Rows and roughly how far along a hidden order each lies, from 0 to 12
In the rows, 128 means zero.
[132 123 134 193 187 124 143 127 138 136 130 119  95 127  97  90 126 154
  92 123  83 133 151 144 167  85  34 106  98 137 130 100 150  46 124 137
 138 207 129]  2
[131 155 130 158 116 180 102  86 122 120 118 164 120 144 146 255 165 102
 168 148 146 165  94 129  88 158 229 149 190 150 134 136 154 202 155 136
 142   1 124]  12
[127 152 165 152 162 150 105 111 122 124 127 151  84 125 125 187 151 127
 126 141 132 162 104 125 114 113 141 139 175 145 128 120 172 141 130 129
 120  60 122]  8
[130 151 137 146 133 156  95 115 122 122 124 152 103 138 131 218 150 113
 146 144 140 162  96 124  96 144 176 146 180 146 126 119 164 167 136 128
 126  34 123]  10
[127 152 161 151 161 143 104 122 124 126 127 144  80 127 119 176 147 129
 124 138 127 161 108 126 118 115 123 131 168 144 127 113 172 131 129 129
 125  76 123]  8
[129 126 149 201 199 129 149 106 138 135 132 125  96 120  97  90 133 158
  91 127  78 135 154 147 169  80  42 105 107 137 133 111 155  47 126 139
 136 191 128]  3
[133 127 127 195 170 119 136 134 138 137 126 117  89 135  98 115 124 146
  94 123  84 134 145 143 159  96  46 105 111 140 130  91 159  59 132 136
 153 201 128]  4
[129 143 150 178 173 134 120 127 130 131 126 134  78 130 109 146 137 138
 111 131 110 152 124 134 137 102  88 121 143 147 130 103 164  97 131 132
 139 113 125]  6
[131 125 139 199 188 123 142 120 138 136 129 117  93 127  98  96 129 153
  93 125  80 136 150 146 165  87  44 105 108 139 131 103 157  50 128 137
 142 197 128]  3
[128 152 154 147 153 145 103 124 123 126 125 145  83 131 124 185 147 124
 132 140 133 162 102 123 109 121 138 136 171 145 126 112 171 144 130 127
 126  65 122]  8
[130 126 142 198 190 123 147 115 138 135 131 122  97 123  97  93 129 156
  90 126  79 134 155 146 172  82  43 106 104 135 132 106 151  45 125 138
 136 195 128]  3
[128 152 150 157 141 172 102  81 121 120 125 163 109 131 140 224 165 113
 160 150 139 164  99 129  96 139 216 149 184 147 132 140 157 184 143 133
 123   1 123]  12
[129 152 143 158 131 171 102  85 121 119 123 160 110 134 137 236 163 108
 160 149 144 163  94 129  93 143 216 149 184 148 131 136 157 184 144 132
 126   1 124]  12
[128 147 157 153 156 149 106 112 123 123 127 150  87 128 125 190 151 126
 136 141 135 163 101 124 106 121 152 140 174 146 127 119 166 145 131 128
 122  53 122]  9
[127 146 163 182 188 139 124 115 130 130 129 138  80 123 109 146 142 141
 110 132 107 152 126 135 139  97  94 121 146 143 131 113 164  94 130 134
 132 112 125]  6
[129 150 152 150 148 146  98 126 123 125 125 146  84 132 125 188 146 127
 131 139 134 166  99 123 110 123 141 138 170 146 126 111 168 141 130 126
 127  65 122]  8
[128 153 158 147 158 148 101 117 122 124 127 149  85 129 124 185 148 123
 131 141 133 162 102 124 110 119 149 146 177 146 126 119 166 147 131 128
 122  56 122]  9
[131 127 133 200 184 128 138 120 137 136 128 124  91 130  99 109 130 150
  95 127  86 139 146 145 161  92  55 105 113 140 132 102 157  56 131 138
 147 185 128]  4
[130 150 143 142 133 160  97 107 122 121 124 154 106 135 135 218 157 114
 148 146 136 164  97 124  95 137 183 146 183 146 127 126 162 169 137 129
 124  36 123]  10
[128 152 152 157 147 157 102 104 122 122 126 154  96 130 130 206 156 119
 144 145 137 163 100 125 103 132 177 146 175 146 128 127 164 159 134 129
 121  32 122]  10
[127 136 160 208 199 142 142  90 135 133 130 136  87 120 102 122 139 153
  99 130  86 147 147 147 156  84  75 111 128 140 135 117 158  65 133 140
 138 140 127]  5
[126 145 172 181 187 141 121 106 128 129 129 142  81 120 112 147 142 143
 115 135 110 156 125 135 136  97 106 124 153 143 132 118 164 100 129 133
 128  99 124]  6
[129 152 149 155 136 172 102  85 123 119 125 162 107 131 137 218 165 112
 158 149 141 163 100 129  96 138 215 149 186 147 131 138 153 179 143 132
 123   1 123]  12
[129 119 164 171 213 111 154 107 136 134 141 123 111 106  97  42 132 168
  88 126  79 124 161 143 176  71  33 109  85 127 128 121 138  28 108 134
 107 215 129]  0
[126 149 169 178 189 141 117 112 127 128 129 144  76 120 114 154 145 140
 115 135 116 158 118 133 132 102 101 125 160 143 130 117 166 105 130 132
 129  88 123]  7
[128 152 148 153 144 170 101  89 122 119 125 161 106 132 137 231 163 115
 157 149 141 163  98 128  95 139 210 149 181 147 130 135 157 182 141 133
 123   1 123]  11
[133 119 131 179 193 110 141 135 138 137 132 117 102 127  96  77 121 154
  85 122  82 125 150 141 170  85  31 105  89 133 127  97 147  41 118 133
 131 226 129]  1
[131 127 136 194 187 118 143 122 139 136 130 120  94 126  98  96 128 154
  92 123  80 132 150 145 168  82  36 105 104 136 131 102 151  46 125 137
 140 202 128]  3
[128 152 151 154 144 168 103  83 121 119 125 158 106 131 134 222 162 115
 153 151 141 163  99 127  97 136 203 150 182 148 130 136 159 176 139 132
 121   8 123]  11
[130 150 145 145 135 157  96 108 122 121 124 155  95 135 133 216 154 115
 150 145 139 163 101 124  98 137 181 147 186 147 127 123 162 171 136 128
 124  28 123]  10
[130 129 138 201 185 129 139 118 139 135 128 125  89 129 100 109 131 150
  96 125  85 139 146 145 162  91  58 107 121 142 133 100 152  64 132 138
 146 173 127]  4
[125 135 173 220 211 144 152  78 136 132 133 137  88 111 102 107 144 160
 100 132  83 145 154 151 165  76  74 109 126 140 138 129 153  59 132 143
 131 145 127]  4
[129 151 148 144 141 158  96 114 122 123 125 153  94 134 129 208 153 117
 143 145 140 162 100 124 101 133 173 144 181 145 127 121 165 164 134 128
 124  39 123]  10
[129 133 146 200 186 135 137 115 136 134 128 131  87 126 102 125 134 149
 100 128  84 145 142 145 157  91  69 111 125 141 133 108 160  70 133 138
 144 144 127]  5
[129 153 149 159 137 176 104  78 121 119 124 162 111 132 140 237 165 110
 160 148 142 165 100 130  95 143 222 152 187 149 133 141 156 185 145 134
 124   1 124]  12
[131 124 138 195 190 120 147 121 138 136 130 121  97 125  95  90 129 156
  95 124  80 133 155 146 167  84  43 105  92 137 131 102 151  44 124 137
 137 201 128]  2
[124 155 183 164 173 161 109  82 122 121 131 159  91 116 126 188 162 131
 137 146 132 164 107 129 115 113 174 143 177 144 131 140 162 143 130 132
 110  34 122]  9
[128 148 156 157 160 140 106 129 125 128 126 140  72 130 118 162 141 130
 120 135 124 158 110 127 122 112 111 128 161 145 127 107 171 120 129 129
 130  95 123]  7
[134 148 118 136 115 154  89 129 122 123 120 149  98 148 134 231 149 104
 152 142 144 162  89 121  91 153 188 147 177 149 125 109 167 187 140 126
 136  39 123]  11
[131 125 136 194 188 119 145 120 137 136 131 121  95 124  97  87 128 153
  90 124  80 138 152 145 168  86  46 105 106 137 130 103 153  66 124 137
 136 199 129]  2
[128 151 153 149 146 151  98 119 122 124 126 149  87 131 126 195 148 121
 139 141 136 163 101 123 108 124 154 140 171 146 126 117 168 145 131 127
 124  63 122]  9
[124 153 181 160 179 149 111 102 123 124 130 150  81 118 121 168 153 133
 126 141 125 160 109 128 121 106 136 134 171 144 129 128 164 125 128 131
 116  50 121]  8
[131 120 154 181 202 108 150 118 137 135 136 120 105 113  96  56 128 163
  88 125  79 124 157 141 172  75  31 105  86 130 126 112 142  18 111 133
 116 223 129]  0
[131 139 133 173 155 129 113 144 131 133 123 129  78 139 108 151 128 135
 108 128 113 151 119 132 135 110  81 120 145 145 127  91 169  99 132 130
 147 142 125]  6
[130 134 142 194 173 133 130 122 133 133 126 130  81 131 106 134 132 144
  96 128  97 148 134 141 150  99  71 113 133 143 131 101 164  95 133 135
 145 147 126]  5
[129 152 149 157 164 158 104 132 126 129 126 140  75 132 117 169 139 129
 120 135 126 159 107 125 119 116 115 129 161 145 126 103 172 125 129 128
 131  89 123]  7
[129 129 149 207 197 130 147 105 138 135 131 127  93 121  98 102 135 157
  95 127  77 137 153 148 172  84  53 106 110 138 134 111 154  49 129 140
 138 178 128]  3
[126 150 166 153 160 155 104 102 122 122 128 155  91 124 126 189 157 126
 140 145 134 163 103 126 108 120 165 142 175 143 128 130 165 149 131 131
 117  27 122]  9
[129 147 151 164 162 136 110 130 127 130 126 137  81 131 114 156 140 133
 119 132 119 156 115 129 124 108 101 126 153 146 127 105 169 115 130 130
 134 112 123]  7
[128 144 155 176 172 140 121 118 129 129 128 137  80 126 110 148 141 138
 111 132 109 154 122 132 138 102  93 121 148 142 130 108 167  99 131 133
 136 112 125]  6
[130 153 137 145 134 152  95 120 122 123 124 152  94 137 127 208 149 115
 142 142 139 161  98 122 101 135 167 144 174 147 125 115 165 169 134 127
 127  47 123]  10
[130 150 139 163 130 170 101  94 122 119 123 157 108 137 138 237 161 109
 156 150 142 164  95 127  93 142 211 149 183 148 130 132 157 186 142 132
 127   1 123]  12
[129 138 145 185 177 135 129 117 133 133 127 132  82 129 104 135 134 144
 106 129  98 147 133 140 147  98  76 116 135 142 132 105 163  77 133 136
 144 141 126]  5
[128 144 155 173 169 136 118 122 128 130 127 134  79 128 111 156 139 136
 112 132 113 153 121 133 128 108  98 123 151 144 130 106 169 102 131 131
 136 119 124]  6
[131 125 145 194 196 116 148 116 138 135 133 121 101 119  96  76 129 159
  95 124  81 132 154 145 174  80  39 107  98 134 130 108 148  37 120 137
 129 206 129]  2
[129 151 141 162 134 161  98 102 122 121 124 160 101 135 135 225 157 113
 152 147 142 165 101 125  97 138 194 148 177 146 128 125 162 175 138 129
 124  23 123]  11
[127 152 162 152 164 140 104 122 125 126 127 144  80 128 121 164 135 130
 121 138 130 160 107 125 117 115 124 135 167 146 127 112 167 129 128 128
 125  81 122]  8
[129 138 144 196 186 138 130 113 133 134 128 134  84 126 105 125 137 144
 104 129  97 147 136 141 155  92  77 113 131 143 133 108 165  73 132 136
 142 150 126]  5
[129 147 146 152 139 166 101  94 121 120 125 158 104 134 135 223 160 114
 157 147 140 166  99 127  93 137 202 148 184 148 130 129 162 179 139 131
 123  12 123]  11
[133 116 147 155 194  93 147 133 136 135 139 115 115 112  97  26 124 165
  87 124  84 118 156 136 174  78  19 108  73 125 122 108 137  24 100 127
 104 255 130]  0
[127 150 166 165 176 144 112 116 125 128 128 143  78 125 117 159 143 133
 123 137 122 160 113 129 125 107 114 129 161 144 128 115 170 116 129 130
 127  83 123]  7
[127 131 156 211 199 135 149  94 137 133 132 132  95 117 100 115 138 158
  96 127  81 141 152 149 165  79  58 106 117 139 136 118 153  50 131 141
 136 177 128]  4
[128 151 152 152 161 162 100  99 122 121 126 155  99 131 131 213 158 117
 150 146 139 164  98 126 101 132 186 145 180 146 128 126 163 171 136 130
 121  25 122]  10
[129 132 142 199 187 133 137 108 137 134 128 128  87 127 100 115 134 150
  99 127  87 144 145 147 158  92  62 109 125 140 134 107 159  61 134 138
 144 159 127]  4
[135 124 111 193 162 110 134 150 139 138 124 114  88 141  98 101 122 145
  93 121  85 135 143 142 161 101  35 106 106 140 129  84 165  62 130 137
 155 211 128]  3
